Each row is followed by roughly how far along a hidden order it lies, from 0 to 15. A new part has a new order.
[ 22.8   1.4  -8.8  -0.8  35.6  -0.2 -22.5  12.2 -13.3 -26.0   7.0  -5.9
  34.1  -3.4  16.0 -20.3  50.4  20.3  22.0 -15.0   4.0  18.4  18.0   8.6
   7.0  15.9   3.1   8.8  19.7 -26.3   3.5  52.8  -3.0  20.5   1.7  -4.2
 -16.0 -32.8  29.2 -45.6  25.4 -10.4 -22.1   1.7  12.7   4.7   4.6] : 13
[ 26.4  -4.6   0.9  -7.8   6.3  11.3  16.2  -7.3 -14.1  20.7   7.5   3.5
   9.7   3.8 -14.0  14.6 -17.6  -1.4 -17.6 -11.1   9.2  -6.2  24.9  15.8
   1.2  -4.8   2.7  -0.9 -18.4   1.3  -8.2  -8.8 -21.6  24.6  -3.7  -9.5
 -12.2  10.5   6.2 -22.2 -26.4  -7.7   1.9  -9.0  -7.3  10.9  11.9] : 6
[  3.7  -1.5 -16.3  30.3  21.1  20.0  35.6  -7.8  -3.2  28.0   3.1  11.8
  -6.9   5.8 -17.7   4.9   8.3  40.3   3.0 -30.7 -37.3  10.6  -2.7  17.1
 -21.0  23.0   7.0 -14.7  -2.6   1.6 -12.9 -14.7   2.9   6.8  -0.7  -5.0
  23.3 -13.6  -3.8 -40.3 -17.9  -2.4  -7.7  21.5  12.2  22.8 -13.0] : 0
[  2.9  -9.0 -35.9  29.9  12.1 -48.3 -28.7  -2.2  21.1 -25.9   1.3   9.0
  20.9   3.7   6.5 -33.2  55.7  37.5  -6.1  -5.8 -22.3   1.0 -10.9  13.7
   7.2  43.0   5.7  -6.1   6.3  -6.2 -29.0  15.5  23.4 -17.9 -13.1  -1.8
  -1.0 -43.4 -14.6  -4.9  15.9  -0.9  15.6  -3.2  10.9 -15.6 -27.9] : 7
[ 18.4   7.7  16.4  13.0  -4.0   9.6   7.1  12.9 -33.1 -15.6  16.5   3.7
  18.8   1.6   2.1   0.6  12.6   9.2 -16.6  -2.3 -22.7  17.2  45.8  -6.5
 -16.5  12.0  27.4  -5.6  16.7   2.9 -31.8   0.2  11.2  72.1   9.2 -27.2
 -23.5  -1.6   7.6   0.3  -7.8  -1.0 -20.6  29.9   8.0  12.8  43.7] : 15
[ 11.1   4.1   9.9   0.1  -8.5   5.5  -1.0   9.5 -17.9 -13.8   9.8  -0.2
   9.0   1.4   1.9   0.3   2.1   4.7  -6.3  -2.6  -2.1   6.4  21.7  -5.8
  -7.6   6.4  13.2  -0.5   9.4   1.7 -11.8   3.8  -0.6  34.3   6.6 -13.6
 -16.9  -0.4   5.2  -3.5  -1.6  -1.3  -9.3   9.6   2.9   4.7  24.7] : 13
[ 34.7   0.8   8.1  11.7  31.3 -18.3  -5.4  -4.7 -10.6 -27.2  16.5  -2.1
  42.1  -3.3   9.5 -25.9  55.5  34.5   4.4  -4.5  -5.7  15.0  25.9  16.6
  -5.9   0.5  15.0  13.0  27.9 -20.0  -8.6  54.2 -21.4  26.9 -34.1 -10.3
   5.3 -26.3  21.9 -56.9  -9.1 -13.5 -15.8  11.7  12.0   8.3  -3.6] : 9
[  6.8  30.4  48.2  13.7 -20.5  -4.7   9.8  -5.8 -16.0 -13.6   9.1   9.1
  25.7   0.2  -7.3 -24.4  -7.4 -23.1   7.5 -11.0  -2.1  -3.0  -7.7  -6.4
 -16.1  10.2  25.9   7.8   0.7  -4.9 -11.4   0.6 -25.5  34.8 -24.6  -5.5
   4.0  26.6   5.4  -4.1 -31.0   1.3   9.7  27.0  -9.3  -3.0  14.5] : 8
[  6.1  15.8  30.6  -4.8   4.0  16.3  29.4  -6.5 -12.5   6.5   4.8  -0.5
   2.0  -2.8  -3.1  -1.8  -7.6  -5.9  13.3  -1.0  -7.0   8.6   0.8  -2.7
 -15.7 -16.6   4.9   9.6   3.4  -4.4  24.6   5.7 -27.3  15.0 -12.1   2.2
  21.7  20.2  15.6 -25.1 -27.0   0.7  -2.6  15.2   2.7  13.3   3.8] : 5
[ 20.2  -3.7  -1.3  -4.2  18.7  -5.8 -13.2   4.1 -11.1 -24.6   6.8  -4.3
  16.3  -1.8  12.0  -7.1  24.1  18.1   1.6  -2.9   5.1   9.0  23.1   3.5
   1.5   6.4   0.4   6.4   6.2  -8.9  -1.2  30.4  -3.4   8.5  -1.7  -4.0
  -6.7 -19.0  17.4 -44.5   6.9  -6.9 -13.4   1.7   7.5   5.7   3.7] : 11

Next part:
[ -0.8   5.1 -21.8  -6.9  -4.3  -8.5   2.9  14.2  -3.1 -24.6  -0.5 -30.3
  21.2 -25.1   1.7  -0.6  -9.5 -14.7   7.6   3.7 -26.8  13.5  -1.4   3.0
  -6.0   4.1  12.6  -8.4] : 9
[-12.2  18.6  15.6 -32.6  -7.2 -31.8   5.8   3.0  -2.1 -30.2   3.3 -39.5
  10.1  18.2  23.9  15.4   8.7   6.6 -18.9  -2.0  13.2  -3.9 -13.2  34.1
   6.8   6.3   6.1 -47.6] : 11
[-20.4  17.6 -14.2 -15.7 -32.9  31.5  64.4  12.1   6.1  36.1 -16.5 -51.7
  33.6 -31.5   0.9  35.2 -21.1 -32.1  -1.9  -3.0  15.5 -34.8   8.5   3.7
 -13.7 -47.6  -3.6 -34.3] : 3
[-11.1   5.9  29.2 -21.6  -3.8 -16.3  17.1   6.1  -7.1  -3.8 -13.9 -15.8
   2.6  13.0  -7.0   4.5  -1.9  -6.4   0.9   1.8  35.9   0.9 -18.0  12.6
   1.1   4.1 -23.8 -40.9] : 15
[ -8.6  10.3   5.9 -22.1  -6.9   4.6  32.4   2.5   8.6   6.0  -0.5 -28.5
   8.9  23.8  14.5   8.2 -14.1   6.8 -22.9   3.3  24.1 -21.2   2.6   5.6
  -5.9   1.9   1.7 -13.1] : 10
[-14.7  17.9  -2.3 -13.4  -8.6  12.0  26.2  -1.4  10.8  41.8 -12.8 -17.1
  -0.5   6.0  -8.0  14.1 -15.4   9.5 -10.9   4.1  46.3 -47.1   4.8   7.4
 -11.2 -12.9  -8.9  -2.4] : 8
[ -9.4  -6.7  42.6 -11.2   3.3 -18.7   5.0  -2.4   2.2  17.3  -2.8 -15.4
  -0.9  11.7   3.3   6.6  -1.9   0.5 -28.3  -7.1  19.5 -25.0  -1.8  19.9
  10.8  -9.6  -7.8 -10.8] : 9
[-15.3  11.8 -34.6   1.0  -0.4  20.6  16.7  -3.3  -8.9  38.3 -17.5   8.6
  11.3  -4.3 -22.1   5.5 -19.5  25.0  25.9   9.6  35.3 -18.1 -11.9  25.5
  -1.9  -2.0  -7.5  -1.3] : 6
[-15.5   6.0  33.9 -23.0 -11.2 -15.1  18.4   0.6  -6.5 -17.4  -6.6 -31.4
  -1.0  13.0  17.3  23.3   5.4 -12.8  -4.9  -2.6  17.5   5.0 -11.1  24.7
  -2.6  -4.8 -13.5 -42.2] : 14
[-16.3   0.7  29.3 -20.7  -0.8 -31.7  -5.7   3.9   6.3  13.8  -4.8 -27.2
  -7.9   2.7   6.1  17.7  -4.1  -4.1 -22.9  -5.9  16.9 -33.5  -1.8  31.3
   8.1  -7.6 -14.2 -25.7] : 12
[-13.7  -3.4 -18.9  -7.9 -10.7  22.5   5.6  14.3  17.2  59.9 -17.6 -45.7
   1.1 -12.6 -20.0   7.1 -17.5   8.0  18.2   2.2  31.7 -42.7  11.9  -5.0
 -17.8 -13.7 -10.9  18.7] : 6
[  1.3   5.3 -34.6  -2.5  -3.7  -1.3  14.7   6.1 -40.1 -44.6  -5.2   6.3
  46.2 -63.5 -12.1  -3.2  17.5 -13.9  78.1   1.4 -45.4  73.2 -28.2  25.9
   7.8  33.0   3.1 -14.7] : 8
[ -2.8   2.2 -45.4   5.2  -5.0  27.1  -5.8   3.2   5.8   8.9   0.7   0.7
 -10.1  -8.7 -24.4  -3.1  -7.4   4.2  16.7  10.3  -9.8  13.5   2.3 -10.0
 -20.2  -8.9   8.1   5.5] : 6
[-10.5   7.4  -3.9 -11.3 -14.4  -3.5  15.1   3.0   1.8  -7.8  -9.2 -46.2
   3.0  -8.1  12.0  17.7  -7.9  -4.4  -8.5  -1.3  -1.4 -23.3   7.0  23.9
   0.6 -27.8   4.9 -32.0] : 6
[-10.9   3.1  -4.8 -12.0   7.5 -21.0   2.1  -3.9   9.5  12.3  -6.3  -8.0
  -0.8  10.2  -5.5   0.6 -12.7  23.2  -7.4  -2.1  19.8 -27.6  -3.0  35.4
   9.2   7.6  -4.4  -1.1] : 10
[-17.1  -4.8 -13.3 -10.5 -17.5   6.8   9.6   4.9  14.9  38.4 -13.8 -53.2
   4.8 -38.4  -1.6  21.1  -5.0 -10.5   9.9 -14.1  -1.5 -51.6  14.1  18.2
  -3.8 -48.9  -4.1 -10.2] : 0
[-12.4   7.5 -28.1  -5.7  -9.7  20.9   8.9   7.0  13.0   9.9  -9.3 -20.0
  -7.1  -5.3 -11.0   5.4 -41.2   4.1  12.7   8.0  31.2  -4.1   1.9 -22.2
 -25.9  -9.4   2.0   4.8] : 7
[-26.3  23.7 -87.8 -12.7 -18.3  15.7  17.1  19.7  13.6  18.2 -15.3 -88.4
  18.9 -40.4 -14.5  15.8 -33.1  17.1  28.7  12.1  -1.4 -41.2  -2.0  27.2
 -25.9 -18.8  14.0   0.2] : 1
[-22.8  22.1 -34.9  -8.0  -3.9   3.9  -1.6   9.3  18.9  36.8 -20.9 -35.1
 -15.8  -7.4 -22.7   8.4 -14.0  19.7   3.6   9.6  50.2 -42.4  10.9 -14.7
 -25.2 -10.8 -11.3   6.9] : 10

Part 3:
[ -7.9   7.7   0.0  -6.8  26.5  -6.8   8.4  -7.4   1.5   3.4   4.7  -4.6
  -8.3 -15.7   2.5  -3.3 -47.4   0.9   6.0   6.7   7.6   4.3 -12.1   0.6
  -7.2   2.0   5.4   3.0] : 2
[ -3.6  12.3   3.3  -4.2  18.5   1.7   2.3  -0.5  -3.2   5.9   6.7  -3.9
  -8.9   1.7  -0.3  -1.9 -59.6  -1.1   8.8   3.1   4.9   3.7   6.9   8.3
 -11.6  -1.6  16.6 -29.3] : 3
[ -3.5  -2.1   2.6   1.9 -43.5 -18.1  13.0  29.7   0.1   5.0  -8.3   2.1
  -7.9 -12.2  -8.5  -2.0   6.5   4.6   8.7   9.7  -5.2   0.0  26.8  17.0
   8.9  11.0 -46.9  56.9] : 15
[ -6.0  -4.8  -3.9  -0.3  -5.4  -3.9  15.4  18.7  -2.7   8.7   8.1   3.0
  -3.7  13.0 -10.9   9.1  10.4  -3.0   3.1   4.9 -12.6   0.4  -6.9   9.0
  -4.4   3.2 -25.5  10.5] : 10
[-15.9  14.4   1.5 -12.7  56.1  -9.0   8.2  -1.7   4.1  12.4  13.2  -5.8
 -14.1 -13.8   2.4   7.8 -75.7  -0.1  14.8  10.9   0.9  11.7 -15.8  16.0
  -5.9   3.6  22.3   2.5] : 0
[ -2.0   1.5   2.3   1.9 -34.6 -16.4   8.1  22.8  -0.1   7.7  -5.5   2.8
  -5.4  -0.8  -7.4   1.4   2.9   3.8   2.8   4.3  -8.5  -0.3  26.7  14.0
  10.6   6.6 -29.4  66.8] : 14
[ -1.6  -7.9  -4.5  -0.5   3.6   0.5  14.8  17.2  -5.5   8.4  12.1   4.3
  -3.5  16.7 -11.4  10.0  11.4  -5.1   2.3   7.7 -12.8   1.9 -21.9  11.5
  -9.7   3.0 -20.5 -15.3] : 9
[ -5.8  21.2   1.6  -2.9  31.2   0.2  10.5  10.5  -5.4  11.8  13.8  -1.0
 -12.0  13.0  -8.3   4.3 -62.1  -3.9   9.5   5.8  -4.1   4.2  -2.0  17.5
 -20.2  -1.7   4.2 -28.3] : 2
[-11.0 -13.0  -4.4  -2.5   1.5  -4.7  13.2  18.0  -1.7   6.9   8.2   3.3
   2.4  10.8 -10.3   8.5  27.4  -4.1  -0.7  11.4 -13.4   2.1 -29.1  -0.3
  -3.2   6.8 -23.9  21.9] : 10
[ -7.3 -10.1  -1.9   2.1 -24.8 -15.0  21.0  35.9  -3.8  11.1   4.7   6.3
  -7.1  12.2 -16.3   7.6  23.5  -0.8   7.1  11.4 -15.6   1.9   6.0  17.7
  -3.8  11.6 -56.4  49.3] : 14
[ -6.3  -8.9  -4.4  -0.6   5.0  -1.9  15.9  25.7  -5.2   9.7  10.9   6.0
  -3.8  17.0 -13.3  12.4  12.7  -5.7   1.8   6.4 -15.8   1.1 -13.8   9.4
  -7.9   2.3 -30.0  -7.8] : 10
[-11.4  29.8   7.4  -9.5  47.2  -2.5   6.5  -1.1  -1.1  15.4  13.3  -4.5
 -17.5   2.3  -5.8   8.6 -99.9  -0.4  15.2   5.7   1.1   8.8  14.5  28.2
  -9.1  -3.3  23.8 -36.8] : 0
[ -8.9 -11.2  -3.4  -0.4 -14.7 -16.1  17.6  35.8  -3.6   9.5   5.9   4.8
 -10.3  11.4 -14.8   9.0  11.2  -1.7   5.0  12.5 -16.2   0.7   8.5  12.2
  -2.7   9.6 -56.0  43.4] : 14
[ -5.3  -5.7  -4.9  -0.8  -4.0  -6.5  13.1  15.2  -1.5   4.1   6.1   4.9
  -2.3  12.0 -10.3  10.3  15.5  -2.9   0.9   8.8 -12.4   0.8 -12.2   8.4
  -0.4   4.7 -18.3  12.4] : 11
[-11.5 -18.3  -7.6  -6.4  23.2  -4.0   9.1   2.2   2.1   0.6   6.6   0.2
   0.9  -9.2   0.6   0.6  29.6  -2.5   2.4  13.2   3.2   2.9 -42.4 -13.0
  -4.9   7.8  -3.5  19.6] : 6
[ -2.7  -0.8   2.5   4.2 -48.2 -11.8  17.3  30.1  -4.2   7.7  -2.6   1.3
  -8.8   8.8 -12.2   3.2   1.2   2.6   8.9   4.3  -6.9   0.1  34.9  20.5
   0.7   6.7 -50.6  32.6] : 14
[ -3.4  -9.2  -3.3  -1.6  -2.5  -5.0   4.9  12.6   0.5   1.6   5.2   1.4
  -0.4   0.3  -4.4   5.6  26.4   0.0   0.7   2.4  -2.9  -0.4 -14.7  -0.4
   2.1   4.4 -25.1  25.2] : 10
[ -5.2   4.0  -2.7  -2.9  25.0   1.2   9.5  10.5  -5.9   8.6  11.9   0.9
  -5.4  10.9  -5.3   4.3 -21.7  -4.9   3.8   6.9  -5.1   3.2 -10.6   6.7
 -16.2   1.9  -4.8 -22.9] : 5
[ -5.9   9.7   0.9  -7.6  31.6   0.2   4.9  -0.6  -1.2   5.6   7.5  -1.5
  -8.4   0.5  -0.7   0.8 -48.7  -1.7  11.1   4.7   4.3   3.3  -9.9  18.4
 -10.6   0.6  10.9 -16.8] : 3
[ -4.4  -2.8   1.8   4.0 -37.0 -19.9  14.0  27.5  -0.3   3.4  -7.1   2.6
  -9.0 -10.7  -5.9  -5.2  14.5   6.4   9.8   9.7  -6.0   0.6  33.0  12.1
  11.3  11.5 -44.6  79.9] : 15
[ -4.5  -5.2  -1.8   0.0  -9.1  -7.1  11.9  19.5  -4.6   6.7   1.4   3.6
  -1.8  13.5 -13.0   9.3  14.0  -2.2   2.1   5.4 -17.0  -0.3  -4.3  15.5
  -1.6   3.3 -33.0  12.5] : 12
[ -0.7  -5.9  -1.3   0.6  -6.4  -3.9  -0.6  -1.3   2.2  -5.6  -1.8  -0.1
   2.2  -6.8   1.5  -3.1  17.2   2.1  -0.3   3.1   3.3  -0.2 -10.5  -6.2
   5.1   2.9  22.2  11.6] : 7
